[-3  2  1  4 -6 -5  2 -4 -5 -2  5  2  0 -4  5  0  6  6  3  5  4 10 -3  3
 -4  1  1 85  6 -3  6 -5  7  5  2 -2  0  5 -2 -3 -8 -2  4 -3 -2 -3 -2  1
 11 -2  0 -1  1 -4  3  8  3  6  8 -2 -4  5] = J
[ -2 -10   2  -4   0  -4   4  -4   3  -9  -6   2  -8   4  -6   3  -7  -1
  -6  -6  -4  -7   5   5  -1   0   2  30   4  -1  -3   6   5  -7 -11   1
  -2   1   1   6  -2  -6   3   0   4   1   1   4   4  -2  -6   0   0  -6
  -1  -4   3   5  -3   2   3  -9] = G
[ -7  -5   0  -1  -6  -7   7  -4   0  -6   0   3  -5   4  -2   1   1  -1
  -4  -3   2   2  -1   2   2  -2   4  26   2  -1  -1  -1   3  -2   1  -1
  -4   6   1   6  -2  -3   6  -2   3  -1   5   3   4  -9  -1  10   6   1
   8   9   1   0  -7   6 -11   2] = X
[ 2 -1  3  4 -1 -1  3 -7 -3 -7  2 -1 -1 -1 -2 -2  0  1  6  2  0  4  0  3
 -1  5  0 76 10 -6  9  1  6  3  0 -1  2  6  3 -3 -7 -3  3 -6  0  1 -2  0
 10  1 -5 -7  1 -9 -1  1  7  9  4 -4  3 -5] = B
[  4   4   4   5  -1  -3   0   8  -8   0  -1   0   2  -5   4  -3   6   7
   5  -1   6   9  -3  -1  -6  -5  -1  35   0  -1   5  -9   3   7   1  -1
   1   8  -2  -4  -2   2   5  -7 -11  -3  -4  -3   5   1  -2   0   0   3
  -1   5  -4  -2   7  -1  -4   8] = L
[  4  -2  -1   1   1  -6  -3   4  -3   4  -2   3  -4  -8   5   6   2  10
   0   4  -2   3   1   6 -12   0  -1  56  -2   3  -4  -5   9   5   1   0
   1  -6  -1   0  -3  -4   1   5  -5  -6 -10   1   7   4  -3  -6   0  -5
  -2  -2  -2   5  -5  -4   7   3] = N
[  5  -8   0  -9   1  -4  -1   2  -2   7  -5   4  -8   4   4   2  -3  -3
   3  -3  -2  -2   3  -1   2   0   6 -25  -4   2 -10  -5   4   3   2   3
   0  -3   4   8   9  -4   7   3   5   0  -3  -1  -3  -6  -4   6   0   1
   7  -3  -1  -4  -8   4   2  -3] = P
[  2  -6  -1  -2  -1   0   4 -10  -2  -6   1   1  -4   6  -2  -4  -2  -8
   6  -2  -1   1   2   0   7   6   5  29   9  -7   4   1   2   1   2   0
   0   7   5   1  -2  -1   9  -4   7   4   3   1   4  -5  -5   2  -2  -5
   7   2   7   4   3   3  -2  -8] = Z
[  9  -5   7  -5   4   3  -4   4  -2   3  -7   1  -5  -2   2   0  -4   3
   4  -3  -2  -6   5  -1  -7  -1   3   9  -2   0  -3  -1   7   4   0   3
   4  -4   3   1   3  -4   2   0   0  -1  -7  -2   1   4  -5  -5   0  -6
  -4 -10  -1   2 -10  -2  10  -7] = C
find: [  5  -8   0  -9   1  -4  -1   2  -2   7  -5   4  -8   4   4   2  -3  -3
   3  -3  -2  -2   3  -1   2   0   6 -25  -4   2 -10  -5   4   3   2   3
   0  -3   4   8   9  -4   7   3   5   0  -3  -1  -3  -6  -4   6   0   1
   7  -3  -1  -4  -8   4   2  -3] : P
find: [  9  -5   7  -5   4   3  -4   4  -2   3  -7   1  -5  -2   2   0  -4   3
   4  -3  -2  -6   5  -1  -7  -1   3   9  -2   0  -3  -1   7   4   0   3
   4  -4   3   1   3  -4   2   0   0  -1  -7  -2   1   4  -5  -5   0  -6
  -4 -10  -1   2 -10  -2  10  -7] : C

[ 19  85 -25   8 -78]  D
[ -8  23  -2  12 -11]  A
[ -8  23  11 -36 -82]  T
[ 7 22 10 28 12]  S
after: [-36] : [-82]
after: [22] : [10]
after: [85] : [-25]
after: [28] : [12]

[ -3 -14 -16  13  18  21  40  58  21  79  23 -20 -21  15  44  34  39 -13
  33  -9  36] : M
[  0  18  23  -1  -9 -12 -35 -47 -17 -62 -22  22  11 -12 -36 -30 -33  16
 -25   9 -28] : H
[-13  13  -4  18   8   3 -26 -20  -8 -21 -25   8 -22  -5 -19 -23 -19  11
  -5   0 -10] : E
[  3   8  19 -11 -14 -15 -28 -41 -15 -55 -16  13  16 -11 -31   2 -27   7
 -24   6 -25] : Y
[ 10 -11   6 -24 -15 -11   8  -2   0  -8  13  -6  22  -1   1   8   3 -10
  -7   1  -3] : K
find: [  3   8  19 -11 -14 -15 -28 -41 -15 -55 -16  13  16 -11 -31   2 -27   7
 -24   6 -25] : Y
after: [9] : [-28]

[-13  10 -17  -3  15   2  18 -24  -4  11 -12  11   1  28 -18  11   9  39
   8 -13 -11  -6 -18   8  20   4   2   3  -6 -44   2 -11   3  22  17  20
 -16  -4   2 -30  -5 -10   6  24 -16 -17  18  29  -8  14  -8  -4  -6   6
 -12   8  42  -3  26 -11]  Zas
[ -3  10 -16  -9   8   5   6 -10  -4  16  -9   8   3  30 -23   3   9  22
   4 -17   1   3 -11  -5  17  10  -2  10  -2 -32   2  -4  -8  29  12  24
 -16  -6   4 -32  -5   2  10  30  -9 -15  14  23  -5  18  -3  -5  -6   9
 -12  15  53  18  22 -15]  bogob
[ -3   4 -20  -3   5   5  -1 -10  -9  11  -7  11   5  36 -16   7  18  30
   4  -4  -4   8 -21  -5   8   6   2  -2  -8 -44   8 -11  -4  33   7  24
 -19   2   5 -36  -8  -8  11  33 -16 -14   7  29  -5  18  -5  -5  -9  -2
 -12  15  39  18  17 -15]  vagop
[  6  -5 -17  -6   5   2  18 -15  -9  21   1   8  10  36 -23   5  15  35
  -3 -30 -11   5 -25  -1  14   4   2  12  -8 -32  13 -18 -10  19   5  11
 -30   2   2 -28  -8  -1  11  27 -13 -14  14  32  -6  14   1  -5   0  -5
 -12   3  39  13  24 -15]  pona
[ -3   4 -20  -3   5   5  -1 -10  -9  11  -7  11   5  36  17   7  18  30
   4  -4  -4   8 -21  -5   8   6   2  -2  -8 -44   8 -11  -4  33   7  33
 -22 -12   6 -30  -2  -6  15  36 -16 -19  18  23  -8   9  -3  -2  -6   9
 -15  10  35   8  29 -24]  fup
[  6  13 -16  -3  15   5  21   0 -17  14 -12   6   3  26 -26  -1   9  17
   4 -21  -4   3 -18  -9  11   8  -2  10  -2 -68  16  -4  -8  12   9  28
 -22  -1   3 -28 -11 -13   6  24 -14 -17   0  35  -4  11   6  -5  -9   9
 -26   3  53  28  17   3]  pased
[ 16  10 -17 -17  -1   8  14 -19  -7   9  -4  15   1  32 -16   9  24  26
   6 -17  -6   3 -25  -5   2  12   1  10  -8 -38  10  -4  -2  26   5  11
 -13  -4   5 -30 -10  -8  15  19 -18 -12  11  35  -5  16  -5   1   7   6
 -20   8  46  18  29 -15]  Nov
find: [ -3   4 -20  -3   5   5  -1 -10  -9  11  -7  11   5  36  17   7  18  30
   4  -4  -4   8 -21  -5   8   6   2  -2  -8 -44   8 -11  -4  33   7  33
 -22 -12   6 -30  -2  -6  15  36 -16 -19  18  23  -8   9  -3  -2  -6   9
 -15  10  35   8  29 -24] : fup
find: [ -3  10 -16  -9   8   5   6 -10  -4  16  -9   8   3  30 -23   3   9  22
   4 -17   1   3 -11  -5  17  10  -2  10  -2 -32   2  -4  -8  29  12  24
 -16  -6   4 -32  -5   2  10  30  -9 -15  14  23  -5  18  -3  -5  -6   9
 -12  15  53  18  22 -15] : bogob
find: [  6  -5 -17  -6   5   2  18 -15  -9  21   1   8  10  36 -23   5  15  35
  -3 -30 -11   5 -25  -1  14   4   2  12  -8 -32  13 -18 -10  19   5  11
 -30   2   2 -28  -8  -1  11  27 -13 -14  14  32  -6  14   1  -5   0  -5
 -12   3  39  13  24 -15] : pona

[-67  58  29  43  -8] : Q
[ 22  -3  42 -22 -45] : W
[-70  60  27  46  -5] : F
[-33  15 -28  28  36] : R
after: [-28] : [28]
after: [-67] : [58]

[ 63  62 -13 -12] -> saka
[-43  21 -30  19] -> vok
[ 13  67  24 -53] -> sudom
[ 21  -4 -47   1] -> Fifov
after: [63] : [62]
after: [13] : [67]
after: [67] : [24]

[  3  -8 -17   4 -21  16]  Mun
[  3  -8 -17 -20 -19  16]  Guno
[  3   4 -17 -20 -19  10]  para
after: [-21] : [16]
find: [  3  -8 -17 -20 -19  16] : Guno
find: [  3  -8 -17   4 -21  16] : Mun

[ 23  14   2   7   6   1  -4  13  -8 -40 -32 -26  32 -12   6  41   1  49
 -14   3 -48   8   1  10 -15   4 -10 -18  25 -44 -37   6  -8   8 -13   1
  19  -9   0 -42 -18  14  15  -3 -25  -4  -2   8   5 -41   7] : nipon
[ 23  14   2   7   6   1  -4   1  -2 -40 -32 -26  32 -22   6  41   4  49
 -14   3 -48   8   1  10 -15   4 -10 -18  25 -44 -37   6  -8   8 -13  -7
  19  -9   0 -42 -18  14  15  -3 -25  -4  -2   1   5 -20   2] : fod
[ -2 -21   5   5  -7  -2   3   4  15  14   1   1  -1   3  13  -2  -4   3
   1  -2  11   5  18  -4  -9 -14   4  -1   2  -7 -13  -6   4  15  -3   0
 -17  20   5 -18   6   7   8   4   2   3  -2   9  -1 -23  -1] : Sovi
[ -4   1   9   4   1  -5  -3   1  -2  -7  -2  -6  -4   9  -2  -9   4  -1
  -3  -7  11 -13  14  22   5  10   1  -8  -3   2   2   5  -4   5   1   5
  12  -4   6  -7  -4   6  12  21  -3  -9   5  -6  12  -6   6] : nemu
[ 23  14   2   7   6   1  -4  13  -8 -40 -32 -26  32 -22   6  41   1  49
 -14   3 -48   8   1  10 -15   4 -10 -18  25 -44 -37   6  -8   8 -13   1
  19  -9   0 -42 -18  14  15  -3 -25  -4  -2 -17   4  -9  14] : mipe
find: [ 23  14   2   7   6   1  -4   1  -2 -40 -32 -26  32 -22   6  41   4  49
 -14   3 -48   8   1  10 -15   4 -10 -18  25 -44 -37   6  -8   8 -13  -7
  19  -9   0 -42 -18  14  15  -3 -25  -4  -2   1   5 -20   2] : fod
find: [ -2 -21   5   5  -7  -2   3   4  15  14   1   1  -1   3  13  -2  -4   3
   1  -2  11   5  18  -4  -9 -14   4  -1   2  -7 -13  -6   4  15  -3   0
 -17  20   5 -18   6   7   8   4   2   3  -2   9  -1 -23  -1] : Sovi
find: [ 23  14   2   7   6   1  -4  13  -8 -40 -32 -26  32 -12   6  41   1  49
 -14   3 -48   8   1  10 -15   4 -10 -18  25 -44 -37   6  -8   8 -13   1
  19  -9   0 -42 -18  14  15  -3 -25  -4  -2   8   5 -41   7] : nipon
find: [ -4   1   9   4   1  -5  -3   1  -2  -7  -2  -6  -4   9  -2  -9   4  -1
  -3  -7  11 -13  14  22   5  10   1  -8  -3   2   2   5  -4   5   1   5
  12  -4   6  -7  -4   6  12  21  -3  -9   5  -6  12  -6   6] : nemu

[ 23  24  -3 -39   6  27  -8 -14   3 -15  10]  pomif
[-15   2 -15  28   4   2  20  -6 -21  16  25]  mak
[ 57 -20  57   8   0 -25 -16  52  64   2  38]  zaf
[-32  24 -32   6  10  28  22 -28 -37  10 -19]  misor
after: [23] : [24]
after: [22] : [-28]
after: [16] : [25]

[-71  44  60  18] = Lim
[ 71 -73  10  18] = puf
[-72  44  60 -13] = Pab
[ 47  17  22 -27] = bozad
[-73 -73  10  -9] = furap
after: [-72] : [44]
after: [17] : [22]
after: [47] : [17]
find: [-71  44  60  18] : Lim

[-54  22 -27  22]  foza
[ 36 -36 -19 -36]  guku
[12 33 18 33]  kofo
[15 38 57 38]  Rilub
[13 30 23 30]  bidi
[-71 -42 -13 -42]  Fava
[23 47 13 47]  Fefak
[37 45 26 16]  luf
[13 33 32 33]  Timo
[10 22 18 22]  fito
[13 34 12 34]  tapup
after: [15] : [38]
find: [-54  22 -27  22] : foza

[ 30 -29   1   8  -7   2  14  26  -7  25 -26   1  13  34  -4  -4 -14  18
  15   0 -11]  moro
[ -7  -4 -18  11   6 -17  11  19 -30  -9 -34  36   1   5 -16 -10 -27 -15
  10  16   2]  lok
[ 70 -17 -19 -61  46  -6  17   3  -6 -10 -40  16   2  -9 -68 -19 -70 -85
 -42 -17  56]  rasi
[-17  38  -8  -5 -18 -47 -14  42 -43 -28 -77  19  -5  22  -8  -6 -50  27
 -18  47  -7]  Tubam
[ 54  41 -62 -44  33 -13  59  -3 -42 -22 -17  24  24  12 -79 -28 -57 -76
 -29  37  58]  gudo
[ 42 -18  16 -48  29  13  37   5 -17   2 -19  27   3 -10 -29   9 -40 -28
 -22 -12  12]  zal
[ 87 -37 -17 -60  32  17  81  12 -19   3 -33  40  46  25 -76 -30 -51 -52
 -15   3  28]  Febuk
[ 18  -2   8   2  19  -4 -20   1  -4  -4 -26  -5 -19  20 -26  11 -25 -15
  -8  -3  22]  peg
[ 51 -22 -22 -18  12   1  34  24   0  30 -29   0  29  44 -43  -7  -7 -10
   9   7  -3]  nuka
find: [ 18  -2   8   2  19  -4 -20   1  -4  -4 -26  -5 -19  20 -26  11 -25 -15
  -8  -3  22] : peg
after: [40] : [46]
after: [20] : [-26]
after: [-25] : [-15]
after: [59] : [-3]

[-20  45 -23   1   2 -26  48  -2  30   4 -21 -21  42  45  39  46 -23 -22
  57  44 -10 -21  18 -19  44   0  44 -17 -20 -25 -19] : Safum
[ 58  -9  54 -38 -38 -10 -11  32  75 -41  59  58   8   4  57  -2  55  55
  -2   1 -27  62  15  59  -8 -35  -1  63 -19  48  56] : Mupu
[-56  29 -56  18  21  -9  24  16 -51  24 -55 -59  18  23 -59  28 -61 -62
  31  25   9 -60  41 -57  31  17  27 -49  -1 -65 -57] : Ras
[ 10  40  12 -27 -27 -74  34 -30  17 -25  13  11  68  59  10  45   9   8
  63  53 -38  11 -12  11  42 -26  50  14 -57   6   9] : gasa
after: [-11] : [32]
after: [14] : [-57]
after: [23] : [-59]
after: [62] : [15]
after: [40] : [12]
find: [-56  29 -56  18  21  -9  24  16 -51  24 -55 -59  18  23 -59  28 -61 -62
  31  25   9 -60  41 -57  31  17  27 -49  -1 -65 -57] : Ras

[ 21  14  27  19   2  19  27 -29  -2  13 -36 -36  10 -22  26] = fab
[  5 -15 -38   5   2 -17 -38  58  19  13  65  72  17  29 -18] = Geli
[  3 -16 -40   6   2 -18 -40  61  20  15  68  75  19  29 -18] = Kave
[ 55  20  21 -34  23   8  21  14   4 -33  23  11 -28  46 -13] = kudi
[ 50  19  22 -35  19   7  22   5   0 -35  13   1 -31  39 -12] = guriz
[ 50  19 -40 -35  19   7  22   5   0 -35  13   1 -31  39 -12] = ser
[ 42  19  25 -30  16   9  40  -4  -2 -31   1 -10 -28  29  -7] = pafi
[  2 -17 -40   7   2 -18 -40  60  21  16  67  75  20  28 -17] = suni
[  3 -17 -41   7   2 -18 -41  61  21  16  68  76  20  29 -18] = tukeg
[ 53  22  29 -39  20  10  29  -3  -3 -40   5  -9 -36  38 -11] = tez
after: [76] : [20]
after: [55] : [20]
after: [46] : [-13]
after: [11] : [-28]

